In the rows, 128 means zero.
Facts:
[(814) (1263) (1228)] δ (1332)
[(556) (1422)] δ (762)
[(1043) (791) (435) (3) (385) (138) (1021)] δ (949)
[(840) (992) (1078) (1200)] δ (446)
[(752) (1235) (1273) (114) (343) (746) (1244)] δ (1129)
[(1432) (647) (462) (225)] δ (1365)
[(430) (584) (922) (336) (744)] δ (1316)
[(617) (1362) (581)] δ (1224)
[(242) (579)] δ (1409)
[(846) (588) (811) (1221)] δ (474)
[(945) (1116) (760) (419)] δ (1486)
[(442) (116) (157) (1476)] δ (735)
[(557) (136) (1442) (6)] δ (161)
[(414) (193) (1153) (39) (1352) (399)] δ (212)
[(833) (704)] δ (1100)
[(801) (318) (1289) (1512)] δ (196)
[(525) (289)] δ (820)
[(1015) (1239) (324)] δ (522)
[(16) (716) (1499)] δ (1416)
[(128) (909) (257) (253) (1343) (456)] δ (1440)
[(1444) (827) (439)] δ (391)
[(1302) (524) (1389) (722)] δ (409)
[(1284) (1494)] δ (23)
[(53)] δ (929)
[(577)] δ (375)
[(1236) (973) (1354)] δ (1080)
[(1403) (1310) (701)] δ (862)
[(589) (1203)] δ (305)
[(37) (36)] δ (103)
[(714) (630) (554)] δ (1066)
[(249) (614)] δ (887)
[(337)] δ (709)
[(707)] δ (95)
[(591)] δ (396)
{(814) (196) (242) (103) (1235) (442) (116) (992) (1362) (801) (525) (1015) (23) (16) (1444) (1302) (435) (439) (1365) (193) (1236) (1153) (37) (161) (709) (704) (735) (257) (820) (138) (746) (1021) (1499) (722) (1476) (1221)} Λ brugek
{(556) (1043) (840) (752) (430) (474) (522) (617) (846) (1100) (1116) (588) (557) (212) (647) (414) (833) (1316) (1486) (949) (95) (1263) (1239) (53) (3) (1422) (1080) (1066) (589) (524) (714) (716) (1200) (973) (114) (289) (1289) (419) (409) (922) (343) (36) (1310) (253) (1512) (862) (336) (707) (375) (554) (462) (614) (225) (744) (1224) (456) (391) (324) (701) (1244) (579)} Λ minon
{(1432) (762) (791) (1129) (945) (136) (584) (1078) (128) (318) (760) (827) (1442) (1284) (811) (1416) (305) (577) (1273) (6) (909) (385) (1403) (887) (630) (1389) (1494) (39) (1332) (249) (337) (1440) (1203) (1409) (581) (1354) (1228) (396) (929) (1343) (157) (1352) (446) (591) (399)} Λ soriklim
[(814) (1116) (833) (525) (439) (1442) (1236) (257) (922) (225) (157) (722)] μ saskapor
[(556) (752) (242) (945) (557) (647) (116) (1078) (1263) (53) (909) (1153) (1289) (249) (1203) (1021) (554) (1499) (1221)] μ klonu
[(1043) (801) (811) (1273) (524) (253) (1354) (744) (324)] μ vopluza
[(1432) (442) (128) (1302) (1284) (704) (138) (1228) (614)] μ sogriplar
[(430) (1235) (1239) (337) (456) (591)] μ buple
[(617) (1444) (385) (1403) (589) (37) (707) (579)] μ dutravu
[(791) (584) (193) (1422) (1389) (419) (343) (1512)] μ duzek
[(414) (1362) (16) (435) (827) (577) (462) (1476)] μ mezito
[(3) (714) (36) (581) (1343)] μ sibas
α zikel <- (814) (752) (1432) (196) (103) (212) (116) (992) (136) (833) (525) (23) (16) (949) (1263) (1302) (3) (1273) (6) (385) (1066) (589) (887) (630) (1389) (39) (820) (746) (862) (1343) (1224) (399) (701) (1244)
α plerafom <- (556) (840) (1235) (557) (1416) (1236) (704) (973) (114) (735) (1310) (1354) (446)
α sople <- (1043) (430) (762) (1129) (846) (1116) (647) (1362) (801) (1486) (827) (1284) (1239) (53) (193) (1080) (909) (524) (289) (707) (396) (462) (1499) (744) (1352) (1476)
α grobra <- (474) (435) (439) (1365) (577) (161) (1289) (249) (36) (1512) (581) (554) (456)
α modraska <- (522) (617) (442) (588) (414) (1078) (1015) (95) (128) (318) (760) (1442) (305) (1403) (1153) (37) (1494) (1332) (257) (419) (337) (409) (922) (253) (1203) (1409) (1021) (336) (1228) (375) (929) (614) (157) (391) (591) (1221) (579)
α skesan <- (242) (791) (1100) (945) (584) (1316) (1444) (811) (1422) (714) (709) (716) (1200) (138) (343) (1440) (225) (722) (324)
(1043) γ (1284)
(840) γ (949)
(430) γ (887)
(617) γ (474)
(846) γ (1284)
(945) γ (1365)
(442) γ (647)
(647) γ (762)
(116) γ (249)
(136) γ (116)
(584) γ (1284)
(1362) γ (1129)
(525) γ (116)
(1444) γ (716)
(827) γ (23)
(439) γ (647)
(193) γ (1365)
(577) γ (409)
(1236) γ (581)
(1403) γ (887)
(1153) γ (887)
(37) γ (1365)
(630) γ (833)
(1389) γ (212)
(114) γ (1409)
(257) γ (212)
(1289) γ (1365)
(343) γ (1066)
(1512) γ (716)
(1021) γ (992)
(581) γ (973)
(462) γ (23)
(614) γ (746)
(225) γ (556)
(1499) γ (1284)
(456) γ (249)
(591) γ (289)
(701) γ (1284)
(579) γ (992)

Known rows:
[152 156 130  92 166 103 157 124 100 135 140 115 124 139  90 151 148 107
 175 159 155  95 145 144  74  74 114 145 123  82]: (136)
[136 154 111  88 168  91 161 132  86 153 140 118 138 139  80 159 144 125
 181 150 156  96 140 150  69  76 110 150 136  95]: (581)
[124 140 120 107 157 101 157 144 115 139 121 115 143 125 108 156 130 129
 169 152 147  65 166 109  49 111  72 143 139  74]: (1080)
[165 143 108  77 202  97 151 153 103 177 115 100 105 156  58 159 184 161
 176 166 114  51 194 104 113 120  62 133 132  90]: (1284)
[115 143  63 127 161  94 165 130 114 135 114 120 146 134 115 157 143  92
 169 157 152  71 169 123  78 118  69 150 129  80]: (1129)
[127 152 139  96 156 125 168 115  88 119 147  91 140 133 102 152 166 105
 202 175 189  82 145 142  51  74  92 117 100 126]: (827)
[133 121 153 114 192 114 155 120 108 136 124 120 129 138  99 146 155  93
 171 128 145  44 143 113  55 113  71 150 112  99]: (589)
[122 141 117 114 159  97 152 141 118 136 127 110 141 128 109 160 130 128
 165 160 147  59 159 105  61 110  78 142 132  73]: (305)
[137 138 131 111 156 104 158 126 120 141 133 121 138 157 105 158 134 126
 175 142 132  56 159 116  65 106  84 130 138  93]: (588)
[ 90 139 134  99 170  88 149 118  94 161 158 139 147 182  82 164 160 147
 171 148 126  69 128  98  58 104  56 159 137  97]: (791)
[128 162 124 112 163  95 161 136 114 114  95 117 124 121  99 150 122 143
 166 135 150  88 148 101  49 132  78 128 127  77]: (23)
[125 141 122 110 155  98 155 139 121 135 122 113 139 126 104 159 130 125
 164 155 146  60 162 104  54 112  77 141 140  80]: (409)
[143 158 119  91 166  94 155 133 103 148 144 116 138 141  78 169 141 116
 172 155 150  85 142 126  79  82 110 150 137  92]: (591)
[149 133 135 115 176  90 153 137 124 155 131 117 132 158  97 160 126 141
 167 126 117  52 154 120  80 103 101 144 140  83]: (128)
[147 154 126  97 183  93 152 129  95 145 147 117 145 137  65 167 158 107
 169 140 158  79 127 137  75  79 102 159 123  95]: (1389)
[132 137 130 115 160 101 157 128 118 141 134 117 137 156 105 156 138 132
 176 151 134  57 156 118  70 102  85 133 130  92]: (1494)
[150 163 155  84 181 102 165 117  98 118 101 125  98 136  87 142 125  95
 179 139 168 121 126 130  68 103 125 146 112  94]: (116)
[129 134 155 118 144 130 167 115 107 123 138  90 155 144 116 153 153 128
 203 151 166  43 150 124  41  97  69  95 106 137]: (414)
[149 153 125  93 166 102 157 128 104 136 138 114 124 142  89 151 148 111
 174 159 149  91 149 136  76  79 105 141 125  83]: (630)

Rows:
No name comes twice in this set of rows, the named rows included.
[141 135 124 116 166 100 155 128 117 137 134 117 135 149 107 152 148 136
 172 138 131  61 152 129  69 100  80 130 130  84]	(6)
[126 138 110 111 161  93 158 135 102 152 130 124 150 148  94 157 147 148
 181 127 134  63 154 136  55 104  79 137 145  95]	(36)
[145 136 122 115 176  88 152 136 122 149 134 128 136 151  95 157 144 136
 161 128 118  61 150 125  79 103  86 150 139  71]	(1432)
[122 156  53 128 177  81 177 121  96 129  85 144 132 154  92 147 149 127
 183 106 135  98 148 146  87 140  70 136 136 101]	(1235)
[109 149 131  98 146  96 149 117 108 143 157 151 143 177  84 159 169 150
 169 144 121  81 139 104  58 102  51 142 144  76]	(3)
[136 140 118 112 160  93 161 136 112 151 133 127 150 153  92 162 141 140
 171 128 133  58 152 124  68 106  80 141 146  91]	(1239)
[100 156 140  89 165  79 156 118 105 149 111 154 110 192  89 150 131 166
 170 134 112 104 134  89  63 131  76 149 146  83]	(138)
[133 146 118 108 182  83 164 138  99 138  90 137 117 146  92 144 132 167
 171 102 122  91 146 134  66 131  84 140 145  78]	(704)
[145 143 144  81 176 111 160 127  99 141 130 125 117 141  94 148 141  84
 176 156 162  97 145 137  66  81 120 157 120  90]	(647)
[151 154 121  87 167  92 153 136 109 154 133 126 123 151  78 164 132 106
 166 149 141  90 149 123  83  86 118 160 140  85]	(614)
[154 174 135  85 173  85 163 130 103 137 105 128 110 152  74 160 115 125
 171 132 145 114 133 118  81 107 128 149 138  94]	(442)
[140 119 152 113 181 107 159 130 114 146 123 112 124 152 116 146 142 123
 178 135 134  54 156 124  64 103  89 137 124  95]	(909)
[119 134 120 111 175  90 160 133 102 160 133 122 156 152  83 167 139 128
 177 121 138  46 141 118  64 111  78 148 139 113]	(1422)
[131 142 116 120 165  90 156 131 115 150 136 119 149 154  95 165 136 141
 168 138 128  57 148 115  73 102  84 140 139  90]	(337)
[168 158 118  59 185 115 158 142  91 161 120  98 104 148  58 154 184 132
 187 183 151  80 185 118 101  96  86 127 120 105]	(846)

Now the same things, written a new way:
Known rows:
[121 124 100 181 118 131 103 171  77 135 115  65 182  69 130 135  86 159
 164  38 131  96 148  62 159 110 113 169 123 118 105 123 139]: (439)
[120 106 126 168 103 110 139 164 107 135 132 109 171 129 126 134  97 150
 156 103 162 107 146 127 154 115 124 201 129 139  73 128 151]: (95)
[115  98 140 169  91 115 116 181 107 137 144  91 173 131 122 140  84 147
 144 105 150  98 155 109 169 122  95 188 120 138  79 134 153]: (1200)
[119 127 141 158  91 134  96 195 103 146 118  91 159 131 112 128 115 145
 150 100 132  83 147 120 182 100 117 179 125 148 103 105 160]: (16)
[126 126 108 179 116 135 108 179  85 129 108  69 163  75 123 130  89 158
 164  44 141  94 151  70 166 114 110 164 120 126 114 121 138]: (1236)
[112 110 126 165 105 120 148 162 113 135 111 101 169 130 119 129 104 145
 155 105 151 106 148 117 159 113 143 173 121 133  91 128 155]: (446)
[120 159 191 229 114 105 150 222 143 151 151 101 166  83 145 118  92 142
 167 129 156 107 158 132 185  89  88 180 110 220 112 146 167]: (949)
[ 99 105 135 165 113 127 115 197 108 142 116 101 142 139 111 136  96 141
 142  94 134  90 157  95 161 127  92 146 119 129  79 118 162]: (1352)
[113 118 150 145 107 118 106 171 108 157 124 102 124 126 112 128  88 138
 137 105 141  93 149 134 155 120  97 172 143 173  81 137 164]: (1239)
[111 108 129 170 102 119 135 175 121 128 119  87 155 130 126 135  93 147
 141  95 137  92 152 103 166 113 115 162 105 149  92 124 153]: (1494)
[120 105 125 170  96 127 119 187 113 135 103  97 147 139 132 140  93 147
 141 104 144  95 156  96 179 120 110 160 108 132 106  97 155]: (128)
[123 115 113 174 117 119 128 152  90 148 121  70 166  87 118 142  78 146
 152  71 131  80 150  77 177 110 120 150 120 150 105 127 152]: (630)
[143 137  90 155  94 148  86 185  68 161  65  77 140  80 152 145  95 148
 141  88 120  74 141  80 227 103 136 170 146 148 146  69 162]: (1153)
[ 89  73 183 123  72 109 122 161 139 119 135 152 166 188  98 126 143 140
 136 133 188 145 149 176 125 118 117 209 113  94  63 135 147]: (1066)
[ 76  60 190 113  75 111  99 162 138 122 132 148 133 203  86 129 150 128
 113 124 184 146 153 194 109 127  95 198 111  79  48 113 142]: (289)
[142 123  88 161 112 135  98 176  72 157 104  67 148  72 129 140  86 147
 149  65 127  78 143  95 200 100 139 179 135 143 110  88 156]: (37)
[120 116 138 170 101 123 107 181 109 160 122 105 122 129 120 138 102 135
 135 116 146  99 151 132 167 117 104 177 135 158  92 112 162]: (707)
[142 114 120 168  45 134  96 154 124 162 119 101 122 140 122 129 107 144
 124 127 136 100 152 166 170 118 112 197 136 191 187 129 154]: (752)
[112 121 126 164  99 126 125 189  97 134 123 102 178 124 117 127 119 150
 168  89 149 105 144 113 161 104 133 195 131 134 101 124 158]: (161)

Rows:
No name comes twice in this set of rows, the named rows included.
[111  97 111 136 112 124 102 129  80 162 101  91 137 109 111 143  97 132
 123  74 142  97 146 114 168 114 146 145 122 117  92  96 156]	(827)
[106  99 122 159 104 114 147 182 109 137 130 110 192 141 128 140  94 147
 153 103 144  94 149  94 178 114 122 162 124 126  85 132 163]	(1440)
[125  94 122 144 108 119  90 124  77 160 114  94 133 104 109 145  93 133
 126  72 153 100 148 129 168 118 125 168 139 120  72  96 152]	(462)
[141  99  98 168  88 125 106 116 110 143 138  57 138 110  92 128  84 150
 137  65 146  93 153 137 137 129 134 190 126 153 129 130 131]	(114)
[ 97 113 161 156  86 133 106 219 131 125 126 111 163 157 108 121 126 143
 145 105 146 104 156 124 155 110  98 191 110 130  97 125 152]	(992)
[126 116 123 188 107 148 105 225  89 156 124  95 125 129 104 139 125 132
 142 106 145  98 159 139 198 107 127 180 117 131 109  70 164]	(801)
[101 120 169 185  89 117 127 211 141 121 139 111 163 155 119 125  99 156
 154 107 159 117 162 106 140 129  64 182 117 155 102 155 149]	(833)
[140  97 122 181  87 126 119 189 103 151 141 100 148 145 119 148  99 139
 142 128 155  95 162 124 202 120 119 194 112 125 107  77 158]	(324)
[119 110  92 164 116 133  98 183  73 131 101  72 173  79 127 142  84 160
 154  43 133  87 152  56 165 123 105 166 132  98  85 114 144]	(257)
[143 101 128 191  94 130 118 194  99 140 119  93 131 168 108 147 102 143
 137 125 163  92 164 128 198 127 115 190 114 119  88  68 148]	(253)
[ 93 103 151 161  95 128 126 197 130 140 117 117 140 154 113 134 118 136
 134 128 160 117 155 129 160 118 103 161 118 139 109 123 161]	(1284)
[162 126  99 166  85 126  98 131  74 168  77  96 134  84 143 150  80 139
 133 104 142  90 142 113 220 116 136 170 142 160 142  76 156]	(1289)
[ 96 106 126 170 112 119 143 168 110 146 134 116 157 125 118 131 110 139
 155  87 151 112 147 102 152 112 133 164 128 148  92 132 166]	(396)
[119 127 174 174 102 111 119 166 124 153 109  91 154  69 150 132  98 131
 127 107 139 107 151 127 192  86 118 141  91 169 121 111 159]	(385)

The same things again, as new rows of numbers:
Known rows:
[176 120 181  77 103 151 130 145 109 198 183 103  87 144 178 103 156 196
 112 178 118  94 102  98 186 153 138 148  92 170 171  85 132 172]: (193)
[188 142 169 145 125 123 168 112 125 147 139 120 117  98 155 119 148 146
 132 157  96 120  68 165 127 124  95 146 102 147 186 115 111 147]: (462)
[186 148 169 123 127 125 151 121 151 151 145 114 110 108 157 100 139 144
 132 149 110 114  80 148 146 129 105 152 103 158 192 139 117 140]: (614)
[171 161 158 156 132 115 165 114 127 128 138 127 109  82 144  89 128 162
 112 180 110 123  72 162 132 110 124 159 125 110 208 159 111 159]: (647)
[186 161 172 132 138  89 141 129 152 125 131 110 110  78 144  93 131 163
 114 123 116 164 104 139 141 120 120 148  90 136 208 147 145 127]: (391)
[168 166 148 150 152  79 132 146 165 102 109 117 103  63 117  94 124 149
 104 128 139 151  71 130 132 140 136 158  88 121 199 156 150 135]: (949)
[175 150 158 137 120 125 151  93 115 146 133 130 124  86 145  98 114 164
 115 166  98 118  71 150 145  97 119 161 121 111 180 152 116 160]: (909)
[173 150 180 134 137 120 140 134 139 146 152 110 108  82 142  76 131 154
 126 168 120 133  88 138 151 129 121 148 105 131 193 150 102 162]: (744)
[177 172 170 124 140  99 134 124 143 129 130 109 113  65 144  92 133 148
 113 124 116 158 103 138 125 123 128 150  96 144 220 134 147 134]: (1316)
[191 165 163 126 131  92 124 111 147 143 116 115 122  75 131 102 116 161
 119 121 110 162 100 133 152 102 123 149  86 133 189 151 150 134]: (929)
[170 175 183 156 125  83 149 117 115  99 138 134 112  62 111 100  97 132
  65 152 131 142  92 177 116 127  98 159 120 131 207 167 125 127]: (833)
[186 157 166 115 127 116 123 114 153 159 131 111 118  87 142  88 110 147
 118 157 122 118  93 145 170 113 119 156 104 133 179 175 122 156]: (1354)
[184 173 166 151 141  93 120 117 135 127 112 108 120  45 104 101 114 173
 117 135 113 174  96 136 138  96 135 151  98 111 184 156 132 156]: (762)
[171 151 155 131 121 117 167 114 141 130 142 143 114  97 149  97 122 154
 103 158 113 111  64 149 127 119 118 161 127 141 209 167 116 142]: (1263)
[185 157 184 132 130 106 141 128 147 139 143 110 111  86 135  94 121 135
 112 153 122 129  97 158 147 134 101 153 106 145 198 153 118 143]: (588)
[190 151 184 133 134  87 136 132 160 136 127  93 101  99 123 106 126 166
 102 128 103 157 105 146 150 116 134 137  98 128 205 140 150 117]: (161)
[168 163 171 111 145 120 122 145 160 154 150  99 108  76 148  70 137 141
 126 156 126 118  91 133 157 136 126 147 111 152 197 160 114 161]: (714)
[184 144 173 132 135 115 139 128 172 148 138  97 105 103 136 105 133 144
 112 156  99 107  80 163 147 118 128 136 116 141 197 155 121 136]: (704)
[171 140 186 133 140 121 134 139 142 149 151  99 112  86 130  90 131 156
 100 168 104 117  87 141 152 118 135 142 113 117 187 141 111 159]: (801)

Rows:
No name comes twice in this set of rows, the named rows included.
[174 174 154 147 131 106 160 107 154 126 134 120 107  91 142  87 122 154
 106 171 116 115  75 174 138 110 125 163 129 113 219 189 119 143]	(556)
[191 154 173 118 134 116 114 127 169 166 138 102 110  90 129  81 114 152
 131 153 126 122  97 133 179 114 123 154  99 135 168 186 109 161]	(581)
[169 192 172 150 148 103 127 129 159 119 132 105 108  41 113  85 119 137
 103 158 129 126  95 171 129 121 119 149 122 131 212 177 113 157]	(716)
[187 139 164 161 135 106 156 120 168 132 122 105 101 111 131 126 133 133
 107 155 101 100  65 178 141 124 117 150 106 125 186 142 138 126]	(435)
[174 171 181 160 147 105 138 136 138 127 134 106 111  55 118  88 132 146
 110 164 121 142  90 163 137 121 112 148 114 118 199 155  99 159]	(289)
[174 132 168 116 111 120 165 105 132 152 153 122 107 130 166 111 126 156
  94 167  95  94  81 153 145 121 123 154 118 136 196 129 136 134]	(1153)
[166 155 163  90 127 141 132 158 151 172 155 116 115  93 171  57 127 141
 128 176 126 123  77 123 169 126 136 139  99 152 209 152 123 162]	(343)
[164 154 150 134 114 120 168 135 142 138 136 144 119  99 150  91 116 149
 103 170 113 125  56 159 134 111 121 143 110 139 216 163 126 147]	(752)
[176 140 174 154 138 119 157 119 141 137 134 109 118  93 124 122 141 152
 116 163  83 111  72 176 123 112 116 139 117 130 192 127 114 145]	(1476)
[180 175 140 158 120 106 142 101 153 133 112 125 103  77 115 104  99 165
 108 171 114 116  75 177 154  93 127 166 130 105 196 208 121 155]	(249)

